Below is a small trained network, with its code and all its weights. Each question gives an input and a class and asks what happens when units are switched off, that is, made to give their printed mean instead of their output.

import numpy as np


def w(rows, s, z=0):
    codes = np.array(rows[::2]) - 128.0
    scale = np.full(codes.shape[1], s)
    scale[-1] = z or s
    return codes * scale


def f(y):
    return np.maximum(y, 0)


def log_softmax(a):
    a = a - a.max(-1, keepdims=True)
    return a - np.log(np.exp(a).sum(-1, keepdims=True))


def net(x, mask):
    res = np.array(x, float).reshape(1, 6) / 4 @ E
    y = f(res @ A[0][:, :-1].T + A[0][:, -1])
    res = res + np.where(mask, y, B[0][:, -1]) @ B[0][:, :-1]
    return log_softmax(res[-1] @ U[:, :-1].T + U[:, -1])


A, B = {}, {}
E = w([
[253,237,146],'x0',
[123,133,137],'x1',
[246,38,203],'x2',
[146,117,113],'x3',
[120,135,134],'x4',
[122,132,125],'x5',
],0.0068)
A[0] = w([
[155,171,100,46],'neuron 1',
[130,171,111,40],'neuron 2',
[162,87,168,183],'neuron 3',
[215,26,164,121],'neuron 4',
[75,132,154,245],'neuron 5',
[117,139,64,35],'neuron 6',
[108,155,87,48],'neuron 7',
[143,3,160,118],'neuron 8',
[104,157,74,55],'neuron 9',
[95,153,155,228],'neuron 10',
[166,193,110,30],'neuron 11',
[132,158,100,59],'neuron 12',
[60,34,144,187],'neuron 13',
[170,242,139,142],'neuron 14',
[219,170,138,157],'neuron 15',
[44,178,72,69],'neuron 16',
[171,171,156,26],'neuron 17',
[116,148,232,254],'neuron 18',
[111,72,72,65],'neuron 19',
[148,83,155,56],'neuron 20',
[169,37,196,233],'neuron 21',
[64,178,95,70],'neuron 22',
[79,117,85,248],'neuron 23',
[82,177,83,242],'neuron 24',
[91,181,120,247],'neuron 25',
[79,58,91,246],'neuron 26',
[112,140,77,57],'neuron 27',
[251,228,109,110],'neuron 28',
[96,97,131,33],'neuron 29',
[116,97,66,47],'neuron 30',
[186,149,173,102],'neuron 31',
[86,206,55,217],'neuron 32',
[152,141,146,70],'neuron 33',
[139,179,72,40],'neuron 34',
],0.012,0.004)
B[0] = w([
[61,135,105,150],'neuron 1',
[44,85,104,144],'neuron 2',
[125,61,92,196],'neuron 3',
[92,48,82,241],'neuron 4',
[168,162,86,191],'neuron 5',
[81,54,217,147],'neuron 6',
[78,56,157,152],'neuron 7',
[106,78,95,209],'neuron 8',
[121,26,179,162],'neuron 9',
[227,94,87,177],'neuron 10',
[36,149,109,165],'neuron 11',
[62,84,148,142],'neuron 12',
[79,244,87,218],'neuron 13',
[58,138,46,223],'neuron 14',
[84,98,56,222],'neuron 15',
[93,23,112,211],'neuron 16',
[34,127,175,162],'neuron 17',
[156,96,34,192],'neuron 18',
[1,168,133,157],'neuron 19',
[58,34,140,156],'neuron 20',
[135,48,82,245],'neuron 21',
[132,23,132,190],'neuron 22',
[128,142,50,208],'neuron 23',
[180,47,96,222],'neuron 24',
[181,43,67,206],'neuron 25',
[102,238,73,216],'neuron 26',
[82,43,150,149],'neuron 27',
[45,160,63,254],'neuron 28',
[99,221,213,143],'neuron 29',
[77,162,178,143],'neuron 30',
[76,73,83,187],'neuron 31',
[168,19,95,237],'neuron 32',
[54,93,163,144],'neuron 33',
[45,70,162,157],'neuron 34',
],0.0058,0.0091)
U = w([
[185,174,69,239],'0',
[3,192,166,105],'1',
[133,79,167,54],'2',
[140,163,122,230],'3',
[193,153,94,154],'4',
[165,159,105,141],'5',
[197,247,246,4],'6',
],0.0078,0.004)

Each question gives the input, the list of numbers given to net, and the class t.
The units are the neurons (one row each of A and B). Each row of codes is followed by its name. A weight is (code - 128) times the scale printed after its matrix; where a second scale follows, it is the last column's (A, B and U).
mask holds one flag per neuron, in row order. A switched-off neuron (its flag False) gives its mean, the last column of its row in B, instead of its output. The means were averaged over made-up inputs and are rounded, as every weight is.
A unit's drop is (log p(t) with every unit on - log p(t) with that unit switched off) / (log p(t) with every unit on - log p(t) with every unit switched off).
The circuit of an input: a set's keep is (log p(t) with only the set's units on - log p(t) with every unit switched off) / (log p(t) with every unit on - log p(t) with every unit switched off). Starting from the 12 units with the biggest drops (on a tie, the unit counted first), units are removed one at a time, each time the one whose removal leaves the highest keep (on an exact tie, the one counted first), for as long as the keep stays at least 0.8.
units of the circuit, in order: the units of the circuit, biggest drop first
top k neurons: the k neurons with the biggest drops, biggest first
drop when u is switched off: that unit's drop, to one decimal
input [-1,-3,-6,-6,3,5], class 2: units of the circuit, in order : (neuron 16; neuron 22; neuron 32)
input [-6,0,5,-2,-6,-3], class 1: units of the circuit, in order : (neuron 13; neuron 32)
input [8,6,-5,1,6,3], class 1: units of the circuit, in order : (neuron 28; neuron 11)
input [-2,-6,-7,-6,1,-4], class 2: units of the circuit, in order : (neuron 16; neuron 22; neuron 32)
input [6,-1,-8,-2,-5,-1], class 2: top neuron : (neuron 32)
input [-6,6,-8,-2,-8,6], class 2: units of the circuit, in order : (neuron 16; neuron 32)
input [-8,0,4,-3,6,-4], class 1: top 2 neurons : (neuron 13; neuron 19)
input [7,-1,6,1,-4,7], class 1: top 2 neurons : (neuron 28; neuron 17)
input [-7,5,-6,-8,7,0], class 4: drop when neuron 24 is switched off : 0.2
input [8,6,8,3,-8,-5], class 1: drop when neuron 28 is switched off : 0.4
input [-3,5,-7,-8,-6,4], class 4: drop when neuron 23 is switched off : 0.2
input [-5,-2,2,3,-1,1], class 1: drop when neuron 10 is switched off : 0.1
